Below are the code and all the weights of a small trained network. Each question names an input and a target symbol and asks about switching units off, where a switched-off unit gives its printed mean instead of its output.

import numpy as np


def w(rows, s, z=0):
    codes = np.array(rows[::2]) - 128.0
    scale = np.full(codes.shape[1], s)
    scale[-1] = z or s
    return codes * scale


def f(y):
    return np.maximum(y, 0)


def softmax(a):
    e = np.exp(a - a.max(-1, keepdims=True))
    return e / e.sum(-1, keepdims=True)


def log_softmax(a):
    a = a - a.max(-1, keepdims=True)
    return a - np.log(np.exp(a).sum(-1, keepdims=True))


def net(x, mask):
    ids = ['ΔΘΛΞΠΣΦβγεζημτψω'.index(c) for c in x.split()]
    T = len(ids)
    res = E[ids] + P[:T]
    r = res
    for j in range(3):
        rows = slice(2 * j, 2 * j + 2)
        q, k, v = (r @ M[0][rows].T for M in (Q, K, V))
        z = softmax(np.where(np.tri(T) > 0, q @ k.T / 2**0.5, -1e9)) @ v
        o = O[0][rows]
        res = res + np.where(mask[j], z, o[:, -1]) @ o[:, :-1]
    y = f(res @ A[0][:, :-1].T + A[0][:, -1])
    res = res + np.where(mask[3:19], y, B[0][:, -1]) @ B[0][:, :-1]
    return log_softmax(res[-1] @ U[:, :-1].T + U[:, -1])


Q, K, V, O, A, B = {}, {}, {}, {}, {}, {}
E = w([
[121,49,84],'Δ',
[198,164,141],'Θ',
[9,8,9],'Λ',
[178,131,172],'Ξ',
[141,114,1],'Π',
[121,28,106],'Σ',
[11,6,8],'Φ',
[153,61,49],'β',
[206,169,126],'γ',
[237,160,88],'ε',
[168,154,188],'ζ',
[209,191,107],'η',
[198,115,162],'μ',
[196,188,128],'τ',
[209,122,143],'ψ',
[209,219,107],'ω',
],0.012)
P = w([
[182,2,234],'0',
[172,159,55],'1',
[151,162,43],'2',
[144,163,44],'3',
[135,164,46],'4',
[125,157,50],'5',
[124,162,44],'6',
[121,171,27],'7',
[115,156,46],'8',
],0.0067)
Q[0] = w([
[135,153,164],'H0',
[87,207,201],'H0',
[165,165,215],'H1',
[86,42,79],'H1',
[96,102,116],'H2',
[6,121,159],'H2',
],0.017)
K[0] = w([
[107,173,109],'H0',
[77,196,44],'H0',
[43,250,45],'H1',
[105,81,239],'H1',
[182,88,124],'H2',
[149,44,248],'H2',
],0.014)
V[0] = w([
[95,204,71],'H0',
[191,179,2],'H0',
[40,190,166],'H1',
[36,126,100],'H1',
[187,98,179],'H2',
[171,87,101],'H2',
],0.014)
O[0] = w([
[153,169,55,31],'H0',
[249,82,59,137],'H0',
[60,144,97,8],'H1',
[132,184,88,44],'H1',
[135,185,62,130],'H2',
[85,125,104,189],'H2',
],0.014,0.011)
A[0] = w([
[97,89,59,63],'N0',
[160,127,75,147],'N1',
[53,66,101,197],'N2',
[34,69,51,2],'N3',
[91,94,27,70],'N4',
[110,100,65,176],'N5',
[174,156,166,192],'N6',
[158,136,176,168],'N7',
[52,26,5,163],'N8',
[194,115,113,80],'N9',
[36,72,53,17],'N10',
[102,191,175,142],'N11',
[10,95,79,115],'N12',
[175,218,209,142],'N13',
[138,36,89,174],'N14',
[73,159,83,175],'N15',
],0.012,0.0045)
B[0] = w([
[95,127,215,136],'N0',
[76,148,100,188],'N1',
[53,179,35,200],'N2',
[223,232,168,149],'N3',
[58,182,212,138],'N4',
[65,109,171,149],'N5',
[172,177,126,193],'N6',
[75,149,112,202],'N7',
[193,6,55,163],'N8',
[145,61,179,225],'N9',
[215,237,159,149],'N10',
[220,134,135,154],'N11',
[110,26,211,173],'N12',
[247,106,86,156],'N13',
[158,210,118,249],'N14',
[104,139,25,133],'N15',
],0.021,0.015)
U = w([
[101,134,130,254],'Δ',
[115,166,87,105],'Θ',
[124,93,103,169],'Λ',
[107,161,186,83],'Ξ',
[160,16,169,21],'Π',
[118,30,192,149],'Σ',
[123,90,105,214],'Φ',
[137,248,137,171],'β',
[124,180,65,55],'γ',
[189,157,128,166],'ε',
[127,167,206,68],'ζ',
[147,94,78,50],'η',
[94,148,147,165],'μ',
[134,151,57,62],'τ',
[96,219,114,49],'ψ',
[145,44,94,80],'ω',
],0.012,0.0055)

Each question gives the input, a string of symbols that net reads in full, and the target symbol t.
The units are the heads (2 rows each of Q, K, V and O) and the neurons (one row each of A and B). Each row of codes is followed by its name. A weight is (code - 128) times the scale printed after its matrix; where a second scale follows, it is the last column's (O, A, B and U).
mask holds one flag per unit, heads first, then neurons. A switched-off unit (its flag False) gives its mean, the last column of its rows in O or B, instead of its output. The means were averaged over made-up inputs and are rounded, as every weight is.
A unit's drop is (log p(t) with every unit on - log p(t) with that unit switched off) / (log p(t) with every unit on - log p(t) with every unit switched off).
The circuit of an input: a set's keep is (log p(t) with only the set's units on - log p(t) with every unit switched off) / (log p(t) with every unit on - log p(t) with every unit switched off). Starting from the 12 units with the biggest drops (on a tie, the unit counted first), units are removed one at a time, each time the one whose removal leaves the highest keep (on an exact tie, the one counted first), for as long as the keep stays at least 0.8.
units of the circuit, in order: the units of the circuit, biggest drop first
most important unit: the unit with the biggest drop
k most important neurons: the k neurons with the biggest drops, biggest first
heads that matter: for each layer, one digit per head in row order, 1 if its drop is at least 0.15 and else 0, layers parted by /
input γ ω Σ Ξ Σ, target γ: heads that matter	100
input μ γ Ξ β μ Π β, target μ: 2 most important neurons	(N2 N12)
input ω ψ ζ Σ, target ω: units of the circuit, in order	(N8 H0)
input γ Σ β Δ β, target γ: heads that matter	110
input η Σ η τ η Φ, target ε: units of the circuit, in order	(N8 N3 N10)
input β ε β β Σ, target β: units of the circuit, in order	(H1 N14 N8)
input ω Φ τ τ Σ Δ Ξ β, target ω: units of the circuit, in order	(N8)
input μ Σ Θ μ ε μ τ Σ, target μ: heads that matter	110
input ω Σ Δ, target ω: units of the circuit, in order	(N8 H0)
input Π ε β, target Π: units of the circuit, in order	(N9 H0)
input μ Σ μ ω Λ η η Σ, target μ: 2 most important neurons	(N2 N9)
input Λ Λ Θ ω Φ, target ε: units of the circuit, in order	(N8 N10 N3)
input Ξ Π Σ Π ψ Σ, target Ξ: heads that matter	100
input Σ ω Π, target Σ: units of the circuit, in order	(H0 N12)
input Ξ ε ω, target ε: 3 most important neurons	(N9 N2 N14)
input μ Σ β ψ ψ ζ, target ε: most important unit	N9
input γ Δ ω Σ, target γ: units of the circuit, in order	(N9 N2 H0 N8)
input ζ Δ ψ Θ Π, target ζ: units of the circuit, in order	(N12 H0 N10 N3)
input Σ Π ω η γ η β Π, target Σ: units of the circuit, in order	(N12 H0)
input ψ μ ψ β, target ψ: most important unit	H0
input ζ τ β, target ζ: heads that matter	110
input ω ζ Σ ω Δ Σ Σ, target ω: heads that matter	100
